After every row comes roughly how far along a hidden order it lies, from 0 to 30.
[  7  -6 -63   8   2   5  -1   1   5  -1   0   0   5   1   5  -1   4  -2
   0  14  -1   2 -12  -6  -6   1  -3   0   0   1   4   1   2   8   4   1
   0  -3   2  -5   0   1  -3   5   4  -3   1  12   3  11 -14  -2   1  -5
   2  -3   6   0  17   1  -1]  0
[ -2   0  -2   1  -1   1   1  -1  -1   1   1   0   1  -1   1  -1   2   0
  -2   0   0   0   1   0  -1   0   1   0  -2   5   1   0   1   3   1  -1
   0   0  -1  -1  -1   0 -45   1   0   0   0   0  -1   1  -3   0  -2  -1
   0   0  -3   1  -3   0   2]  30
[  0  -4   1   7  -1  10   0  -4   3   1   0   0   0   0   4  -1   4  -3
   1   1  -1   1  -4  -4  -5   0  -2   0  -1   9   4   0   2   8   3   1
  -1  -2   0  -4   0  -7 -23   5   2  -1   1   8   2   0 -11  -1  -6  -5
   1   0  -1   1  10   1   0]  23
[ -5   3 -16  -2   4   6   1  -6  -5   1   2   0   5  -2   0   1   0  -2
  -7   2  -1   0 -14   4   1  -1   0   1  -1   1  -1  -1  -1  -3   0   0
   0   4  -2   3  -2  -6  -1  -1  -4  -1   0  -6  -4  11   4   1  -1   2
  -1  -3  -4   1 -12   0  -8]  11
[  0   0  -2   4   1   0   1   1   0   5   2   0   2  -1   1  -1   3   0
  -2   1   0   0 -28   1  -1  -1   1   0  -2   2   1   1   1   3   1   0
 -15   0  -1   0  -1 -36  -3   5   1   0   0   0  -2  -1  -4   1  -2  -1
   0   1  -7   1  -8   0   2]  17
[ -4   1  -5   4   1   7   2  -2  -3   2   3   0   5  -2   3  -1   5  -1
  -9   2  -1   0 -21   2  -1  -2   1   1  -5   2   3   0   1   4   2   0
  -2   1  -3   0  -3 -14  -2   4  -1   0   1  -1  -4   3  -7   2   0  -1
   0   1  -5   3 -12   0   0]  15
[ -4   0   0  -1   2   4  -1  -5   0   1  -1   0  -1   1  -1   2  -4  -1
   3  -1   0   0   0   1   1   1  -1   0   3   7  -2  -1  -1  -4  -1   1
  -1   1   0   1   1  -3 -41   0  -2   0  -1   0   1   0   5  -1  -5   2
  -1  -1  -4  -2   4   0  -4]  29
[  4  -4  -4  10   0  10   1   0   3   2   1   1   3  -1   6  -2   7  -2
  -2   2  -1   1 -27  -3  -6  -1  -2   0  -3   2   5   1   2  10   5   1
  -3  -2  -1  -4  -2 -20  -3   8   3  -2   1   9   0   1 -16   0  -1  -6
   2   0  -2   2   4   1   1]  16
[-11   5  -4  -4   0  10   2 -11  -7   2   2   0   5  -3   1   0   2  -4
  -8   0   0  -1  -5   5   2  -2   3   1  -5   5   0  -1  -1  -2   0  -1
   0   5  -3   4  -3  -7   0  -1  -5   2   0  -9  -6   5   3   2  -1   2
  -1  -1  -6   3 -20   0  -4]  16
[  1   3  -2   7   9   4  -1   0   1   0   2   0  -1   0   0   1   1  -1
 -63   1   0   0 -38   2  -1   0  -3   0   1   0   0   0   0   0   1   2
  -4   0  -1  -1  -3  -6   0   2   0  -1   0   3   1   0  -1   1   0  -1
   0  -1  -1  -1   2   0  -2]  14
[ -4  -2   1   3   0   5   0 -27   1   0   0   0  -1   0   1   0   2 -14
   2   1  -1   1  -1  -2  -2   0  -1   1   0  61   1   0   1   3   2   0
   0   0   0  -2   0   1  -5   2   1  -1   0   3   1   0  -5   0   0  -2
   1   0   2   0   5   0   0]  28
[ -5   6   0  -3   2   1   1  -2  -6   1   1   0   2  -4  -2   0   2   1
 -63   0   0  -1  -3   4   3  -1   1   2  -2   2  -1   0  -1  -3  -1   0
   1   2  -2   3  -5  -2  -1  -2  -3   1   0  -8  -3  17   6   2   0   3
  -1  -1  -4   1 -12   0  -3]  13
[  1  -3   0   8   1   6   0   1   2   4   0   0   0   0   3   0   3  -1
   1   1  -1   1 -15  -1  -3   0  -2   0   0   1   2   0   1   4   2   1
  -9  -1  -1  -2  -1 -26  -7   7   1  -1   0   5   1   0  -7   0  -4  -3
   1   0  -8   0   3   1   0]  19
[ -5   6 -52  -6   5  -5   2  -1  -5   2   3   0  11  -1  -2   0  -2   2
  -7   6   1  -2 -45   6   5  -1   3   0  -2   0  -2   0  -2  -5  -3  -2
  -1   2  -2   5   0 -12   0  -3  -3   2  -1 -13  -7   1   9   2  -1   4
  -2   1  -6   1 -22  -1   1]  5
